Here is a tiny trained network, its code and every weight. The questions are about switching its units off for an input and a class, where a switched-off unit gives its printed mean instead of its output.

import numpy as np


def w(rows, s, z=0):
    codes = np.array(rows[::2]) - 128.0
    scale = np.full(codes.shape[1], s)
    scale[-1] = z or s
    return codes * scale


def f(y):
    return y / 2 * (1 + np.tanh(0.7978845608 * (y + 0.044715 * y**3)))


def log_softmax(a):
    a = a - a.max(-1, keepdims=True)
    return a - np.log(np.exp(a).sum(-1, keepdims=True))


def net(x, mask):
    res = np.array(x, float).reshape(1, 5) / 4 @ E
    y = f(res @ A[0][:, :-1].T + A[0][:, -1])
    res = res + np.where(mask, y, B[0][:, -1]) @ B[0][:, :-1]
    return log_softmax(res[-1] @ U[:, :-1].T + U[:, -1])


A, B = {}, {}
E = w([
[10,77,77,168],'x0',
[126,108,111,157],'x1',
[189,11,102,94],'x2',
[180,114,37,80],'x3',
[78,140,151,30],'x4',
],0.012)
A[0] = w([
[163,80,152,123,252],'N0',
[201,104,170,147,140],'N1',
[39,121,130,246,55],'N2',
[117,42,43,175,215],'N3',
[131,190,216,231,195],'N4',
[165,163,159,61,57],'N5',
[125,145,38,107,253],'N6',
[219,49,162,92,149],'N7',
[122,119,67,77,202],'N8',
[189,218,139,182,215],'N9',
[145,93,245,168,189],'N10',
],0.012,0.0037)
B[0] = w([
[119,82,103,86,186],'N0',
[63,77,139,113,183],'N1',
[164,102,6,156,243],'N2',
[181,112,166,120,248],'N3',
[96,137,198,157,250],'N4',
[177,147,148,138,177],'N5',
[141,121,169,85,190],'N6',
[146,62,109,142,228],'N7',
[101,92,154,125,186],'N8',
[150,134,170,103,214],'N9',
[84,112,219,117,200],'N10',
],0.013)
U = w([
[224,206,145,110,178],'0',
[177,53,2,83,67],'1',
[74,184,25,204,2],'2',
[71,99,212,63,199],'3',
],0.0085,0.0044)

Each question gives the input, the list of numbers given to net, and the class t.
The units are the neurons (one row each of A and B). Each row of codes is followed by its name. A weight is (code - 128) times the scale printed after its matrix; where a second scale follows, it is the last column's (A, B and U).
mask holds one flag per neuron, in row order. A switched-off neuron (its flag False) gives its mean, the last column of its row in B, instead of its output. The means were averaged over made-up inputs and are rounded, as every weight is.
A unit's drop is (log p(t) with every unit on - log p(t) with that unit switched off) / (log p(t) with every unit on - log p(t) with every unit switched off).
The circuit of an input: a set's keep is (log p(t) with only the set's units on - log p(t) with every unit switched off) / (log p(t) with every unit on - log p(t) with every unit switched off). Starting from all 11 units, units are removed one at a time, each time the one whose removal leaves the highest keep (on an exact tie, the one counted first), for as long as the keep stays at least 0.8.
units of the circuit, in order: the units of the circuit, biggest drop first
most important unit: the unit with the biggest drop
top k neurons: the k neurons with the biggest drops, biggest first
drop of u: that unit's drop, to one decimal
input [7,-6,-5,4,-6], class 1: most important unit : N2
input [-2,6,-1,2,4], class 0: units of the circuit, in order : [N2 N10 N1 N4]
input [-5,-4,6,1,3], class 1: top 2 neurons : [N7 N4]
input [6,-4,5,8,6], class 3: top 4 neurons : [N2 N8 N6 N3]
input [-3,6,-5,8,4], class 0: top 2 neurons : [N1 N10]
input [3,2,-3,0,3], class 1: top 2 neurons : [N4 N10]
input [-4,5,-8,0,-6], class 3: top 4 neurons : [N4 N9 N5 N3]
input [-3,5,2,3,6], class 1: top 4 neurons : [N4 N10 N7 N9]
input [1,3,-7,4,1], class 2: top 2 neurons : [N3 N10]
input [7,-3,-7,-5,-8], class 2: units of the circuit, in order : [N2 N4]
input [-7,0,0,3,8], class 0: top 3 neurons : [N5 N2 N10]
input [0,5,-6,-4,-6], class 2: top 2 neurons : [N2 N3]
input [4,7,-4,1,-5], class 1: top 3 neurons : [N2 N3 N10]
input [-3,0,-1,3,-8], class 3: units of the circuit, in order : [N2]
input [8,3,0,-4,-1], class 1: top 2 neurons : [N2 N3]
input [7,3,1,8,0], class 3: top 2 neurons : [N2 N6]
input [8,-6,7,7,8], class 3: top 4 neurons : [N2 N8 N6 N3]
input [7,-3,-5,6,1], class 1: drop of N10 : 0.1
input [6,4,-4,-6,-1], class 2: drop of N2 : 0.6
input [5,3,-1,1,4], class 1: units of the circuit, in order : [N4]
input [6,3,-2,1,8], class 1: drop of N4 : 0.7
